Below are the code and all the weights of a small trained network. Each question names an input and a class and asks about switching units off, where a switched-off unit gives its printed mean instead of its output.

import numpy as np


def w(rows, s, z=0):
    codes = np.array(rows[::2]) - 128.0
    scale = np.full(codes.shape[1], s)
    scale[-1] = z or s
    return codes * scale


def f(y):
    return y / 2 * (1 + np.tanh(0.7978845608 * (y + 0.044715 * y**3)))


def log_softmax(a):
    a = a - a.max(-1, keepdims=True)
    return a - np.log(np.exp(a).sum(-1, keepdims=True))


def net(x, mask):
    res = np.array(x, float).reshape(1, 7) / 4 @ E
    y = f(res @ A[0][:, :-1].T + A[0][:, -1])
    res = res + np.where(mask, y, B[0][:, -1]) @ B[0][:, :-1]
    return log_softmax(res[-1] @ U[:, :-1].T + U[:, -1])


A, B = {}, {}
E = w([
[49,192,128,135,66],'x0',
[140,201,96,2,131],'x1',
[219,137,130,238,211],'x2',
[112,45,163,105,36],'x3',
[74,108,106,173,54],'x4',
[19,123,245,75,190],'x5',
[97,213,205,159,138],'x6',
],0.0083)
A[0] = w([
[94,169,78,94,109,16],'neuron 0',
[70,81,136,137,94,226],'neuron 1',
[154,139,154,47,174,173],'neuron 2',
[116,107,154,67,152,194],'neuron 3',
[134,105,194,171,211,15],'neuron 4',
[84,143,114,154,177,36],'neuron 5',
[161,83,49,103,76,204],'neuron 6',
[131,85,155,183,180,4],'neuron 7',
[144,125,51,94,72,32],'neuron 8',
[186,254,92,107,209,31],'neuron 9',
],0.012,0.0026)
B[0] = w([
[177,141,81,161,195,168],'neuron 0',
[2,220,230,27,127,195],'neuron 1',
[91,131,205,123,151,194],'neuron 2',
[89,180,175,104,65,174],'neuron 3',
[206,44,24,128,171,188],'neuron 4',
[164,126,109,104,96,148],'neuron 5',
[119,36,34,224,128,229],'neuron 6',
[136,130,81,141,137,167],'neuron 7',
[214,29,86,99,89,197],'neuron 8',
[82,149,213,112,127,247],'neuron 9',
],0.0078,0.012)
U = w([
[105,186,242,127,97,252],'0',
[254,117,2,148,148,4],'1',
],0.0084,0.0024)

Each question gives the input, the list of numbers given to net, and the class t.
The units are the neurons (one row each of A and B). Each row of codes is followed by its name. A weight is (code - 128) times the scale printed after its matrix; where a second scale follows, it is the last column's (A, B and U).
mask holds one flag per neuron, in row order. A switched-off neuron (its flag False) gives its mean, the last column of its row in B, instead of its output. The means were averaged over made-up inputs and are rounded, as every weight is.
A unit's drop is (log p(t) with every unit on - log p(t) with that unit switched off) / (log p(t) with every unit on - log p(t) with every unit switched off).
The circuit of an input: a set's keep is (log p(t) with only the set's units on - log p(t) with every unit switched off) / (log p(t) with every unit on - log p(t) with every unit switched off). Starting from all 10 units, units are removed one at a time, each time the one whose removal leaves the highest keep (on an exact tie, the one counted first), for as long as the keep stays at least 0.8.
units of the circuit, in order: the units of the circuit, biggest drop first
k most important neurons: the k neurons with the biggest drops, biggest first
drop of u: that unit's drop, to one decimal
input [6,3,2,8,5,-3,0], class 1: 3 most important neurons	(neuron 9; neuron 6; neuron 8)
input [-8,8,8,-1,1,8,-6], class 0: 2 most important neurons	(neuron 2; neuron 9)
input [-5,-8,7,8,5,8,2], class 1: 2 most important neurons	(neuron 4; neuron 7)
input [-1,5,-6,-5,-6,-8,5], class 0: units of the circuit, in order	(neuron 9)
input [-4,-4,1,2,-6,4,-3], class 1: 2 most important neurons	(neuron 4; neuron 9)
input [-4,7,7,5,-4,-8,6], class 0: 2 most important neurons	(neuron 9; neuron 4)
input [-4,6,2,5,-6,-8,7], class 0: 2 most important neurons	(neuron 9; neuron 4)
input [2,-4,2,-2,-3,-2,8], class 1: 3 most important neurons	(neuron 4; neuron 1; neuron 2)
input [2,0,-5,2,-2,-6,7], class 1: 3 most important neurons	(neuron 9; neuron 1; neuron 2)
input [-8,5,4,-4,5,-6,4], class 0: drop of neuron 4	0.3
input [-7,5,1,-3,-6,4,-4], class 0: drop of neuron 6	0.0
input [2,-1,8,-6,4,7,8], class 1: drop of neuron 4	1.0
input [-1,2,4,-7,-1,-5,7], class 0: drop of neuron 9	1.2
